Here is a tiny trained network, its code and every weight. The questions are about switching its units off for an input and a target symbol, where a switched-off unit gives its printed mean instead of its output.

import numpy as np


def w(rows, s, z=0):
    codes = np.array(rows[::2]) - 128.0
    scale = np.full(codes.shape[1], s)
    scale[-1] = z or s
    return codes * scale


def norm(h):
    return h / np.sqrt((h * h).mean(-1, keepdims=True) + 1e-5)


def f(y):
    return np.maximum(y, 0)


def softmax(a):
    e = np.exp(a - a.max(-1, keepdims=True))
    return e / e.sum(-1, keepdims=True)


def log_softmax(a):
    a = a - a.max(-1, keepdims=True)
    return a - np.log(np.exp(a).sum(-1, keepdims=True))


def net(x, mask):
    ids = ['ΓΛΞΣΨαδζημτω'.index(c) for c in x.split()]
    T = len(ids)
    res = E[ids] + P[:T]
    q, k, v = (norm(res) @ M[0].T for M in (Q, K, V))
    z = softmax(np.where(np.tri(T) > 0, q @ k.T / 2**0.5, -1e9)) @ v
    res = res + np.where(mask[0], z, O[0][:, -1]) @ O[0][:, :-1]
    y = f(norm(res) @ A[0][:, :-1].T + A[0][:, -1])
    res = res + np.where(mask[1:9], y, B[0][:, -1]) @ B[0][:, :-1]
    return log_softmax(norm(res)[-1] @ U[:, :-1].T + U[:, -1])


Q, K, V, O, A, B = {}, {}, {}, {}, {}, {}
E = w([
[166,139,116,201,113,140,187,148,178,77,203],'Γ',
[219,79,123,147,142,86,126,201,149,103,139],'Λ',
[178,105,56,83,67,119,158,103,141,39,81],'Ξ',
[148,154,173,255,72,99,124,159,124,189,193],'Σ',
[166,237,67,61,139,83,190,174,119,107,177],'Ψ',
[143,141,142,231,162,81,131,74,169,121,172],'α',
[218,153,130,109,109,106,50,99,84,114,201],'δ',
[193,177,155,133,54,178,83,154,184,60,146],'ζ',
[137,209,94,193,112,59,126,93,161,112,123],'η',
[185,97,121,164,128,128,163,125,209,124,133],'μ',
[234,122,121,132,188,129,167,148,156,78,185],'τ',
[190,81,78,135,160,78,150,122,113,145,186],'ω',
],0.01)
P = w([
[93,157,103,107,158,197,154,106,72,175,52],'0',
[119,141,95,228,102,2,159,172,139,91,147],'1',
[125,169,58,84,146,198,142,118,215,190,192],'2',
[141,131,112,210,100,14,133,173,150,100,143],'3',
[141,133,45,104,113,200,97,99,227,195,198],'4',
[148,137,117,202,99,26,115,163,153,91,151],'5',
[155,118,82,101,99,185,61,83,223,186,189],'6',
[133,143,105,213,111,7,131,165,150,86,147],'7',
],0.0079)
Q[0] = w([
[69,140,148,97,170,199,185,128,86,154,99],'h0',
[112,146,85,101,143,255,110,96,178,199,171],'h0',
],0.0098)
K[0] = w([
[76,92,78,104,135,88,205,161,182,160,165],'h0',
[180,136,124,123,65,131,2,140,191,100,228],'h0',
],0.0089)
V[0] = w([
[106,177,151,153,16,232,105,204,195,38,67],'h0',
[134,37,109,206,144,132,181,162,254,210,86],'h0',
],0.0059)
O[0] = w([
[106,99,55,178,199,194,89,224,59,177,67,128],'h0',
[127,82,254,115,174,126,171,133,37,129,5,254],'h0',
],0.0085,0.0076)
A[0] = w([
[2,121,135,58,199,254,52,112,152,223,163,14],'n0',
[124,97,43,196,113,215,107,139,156,137,237,179],'n1',
[140,132,161,255,105,29,127,189,109,96,132,20],'n2',
[83,98,126,143,112,227,169,68,140,129,87,110],'n3',
[105,93,83,189,151,176,71,208,105,135,108,118],'n4',
[133,129,48,181,146,73,83,241,130,122,129,90],'n5',
[154,85,250,123,71,30,163,143,98,95,136,3],'n6',
[165,121,123,127,60,9,125,126,158,62,184,76],'n7',
],0.0077,0.0061)
B[0] = w([
[92,152,247,50,131,150,96,69,77,66,240,138],'n0',
[107,123,160,78,147,81,93,155,112,149,77,237],'n1',
[173,133,106,61,109,166,119,129,128,114,109,229],'n2',
[88,109,78,156,129,166,92,135,187,87,124,178],'n3',
[139,144,129,120,121,108,166,136,131,116,219,220],'n4',
[113,117,163,142,138,168,127,66,125,92,148,209],'n5',
[67,149,75,110,102,111,135,146,119,113,169,254],'n6',
[115,99,144,162,148,175,118,138,106,190,106,230],'n7',
],0.013,0.0067)
U = w([
[254,136,127,138,131,138,144,103,129,88,162,168],'Γ',
[140,176,63,52,120,140,152,169,134,156,136,102],'Λ',
[69,115,188,69,162,166,64,101,99,98,169,61],'Ξ',
[126,119,25,48,115,198,103,117,139,103,114,79],'Σ',
[156,119,125,90,129,89,64,156,163,188,116,165],'Ψ',
[76,95,97,68,101,147,187,82,101,191,165,70],'α',
[160,176,86,199,131,77,87,123,162,121,125,253],'δ',
[115,136,84,219,172,111,125,219,143,118,172,163],'ζ',
[95,80,166,133,149,216,117,71,120,151,74,131],'η',
[140,115,158,110,108,33,140,211,104,95,110,135],'μ',
[139,115,118,156,78,200,126,152,91,218,150,106],'τ',
[91,132,182,191,82,76,134,106,175,83,156,161],'ω',
],0.0082,0.0054)

Each question gives the input, a string of symbols that net reads in full, and the target symbol t.
The units are the heads (2 rows each of Q, K, V and O) and the neurons (one row each of A and B). Each row of codes is followed by its name. A weight is (code - 128) times the scale printed after its matrix; where a second scale follows, it is the last column's (O, A, B and U).
mask holds one flag per unit, heads first, then neurons. A switched-off unit (its flag False) gives its mean, the last column of its rows in O or B, instead of its output. The means were averaged over made-up inputs and are rounded, as every weight is.
A unit's drop is (log p(t) with every unit on - log p(t) with that unit switched off) / (log p(t) with every unit on - log p(t) with every unit switched off).
The circuit of an input: a set's keep is (log p(t) with only the set's units on - log p(t) with every unit switched off) / (log p(t) with every unit on - log p(t) with every unit switched off). Starting from all 9 units, units are removed one at a time, each time the one whose removal leaves the highest keep (on an exact tie, the one counted first), for as long as the keep stays at least 0.8.
units of the circuit, in order: the units of the circuit, biggest drop first
most important unit: the unit with the biggest drop
k most important neurons: the k neurons with the biggest drops, biggest first
input Γ Ψ Ξ Γ Ψ δ Γ, target Ψ: units of the circuit, in order -> [n1 h0 n6]
input ω Γ Ξ Ξ η μ μ ω, target ω: units of the circuit, in order -> [h0]
input Σ μ Ξ Λ μ ζ, target Σ: units of the circuit, in order -> [n2 n6]
input Ψ μ τ μ μ Ξ, target Ψ: units of the circuit, in order -> [h0 n1 n7]
input Γ Σ Γ Σ Λ, target μ: units of the circuit, in order -> [h0 n7 n2]
input τ ζ Ψ ζ Γ Γ Ξ Ξ, target τ: units of the circuit, in order -> [n7 h0]
input ζ μ ω, target Ξ: units of the circuit, in order -> [h0 n0 n5 n1]
input Σ μ ζ μ ω Ξ, target Σ: 4 most important neurons -> [n2 n6 n1 n4]
input Σ μ η Γ μ τ, target Σ: 3 most important neurons -> [n2 n6 n4]
input μ Ξ Γ ω Λ, target μ: units of the circuit, in order -> [h0 n7 n5]
input α η ζ Γ, target α: 3 most important neurons -> [n6 n7 n2]
input η ω δ Γ μ δ δ τ, target η: units of the circuit, in order -> [h0 n7 n5 n4]
input μ α Σ ω μ δ μ, target Ψ: units of the circuit, in order -> [h0 n1 n6]
input μ Γ α, target ω: units of the circuit, in order -> [h0 n2 n7]
input Γ Γ Ξ ω η μ, target Γ: most important unit -> h0
input Ψ Ψ Ξ Γ, target Ψ: units of the circuit, in order -> [h0 n1 n7]
input Ξ μ Γ μ η ω μ ζ, target Ξ: units of the circuit, in order -> [h0 n5 n1]
input τ μ Σ μ Γ Γ μ η, target τ: units of the circuit, in order -> [n7 h0 n2]
input Ξ δ ζ Γ Σ Ξ, target Ξ: 3 most important neurons -> [n5 n1 n4]
input Ξ μ Γ ω τ, target Γ: most important unit -> n1
input μ Ξ μ ζ μ τ Ψ, target Ξ: 3 most important neurons -> [n0 n5 n1]
input Γ μ α Ψ, target Γ: 3 most important neurons -> [n5 n6 n1]
input Λ Ξ Γ, target ζ: 2 most important neurons -> [n2 n3]
input μ δ α Γ η Γ α, target Ψ: 2 most important neurons -> [n1 n5]
input Σ ω μ α μ α, target Σ: 2 most important neurons -> [n2 n6]
input η μ η μ α ζ μ Ψ, target η: 4 most important neurons -> [n7 n5 n6 n4]
input μ μ μ α, target μ: most important unit -> h0
input Ψ μ η μ Ψ Σ, target Ψ: 2 most important neurons -> [n1 n2]
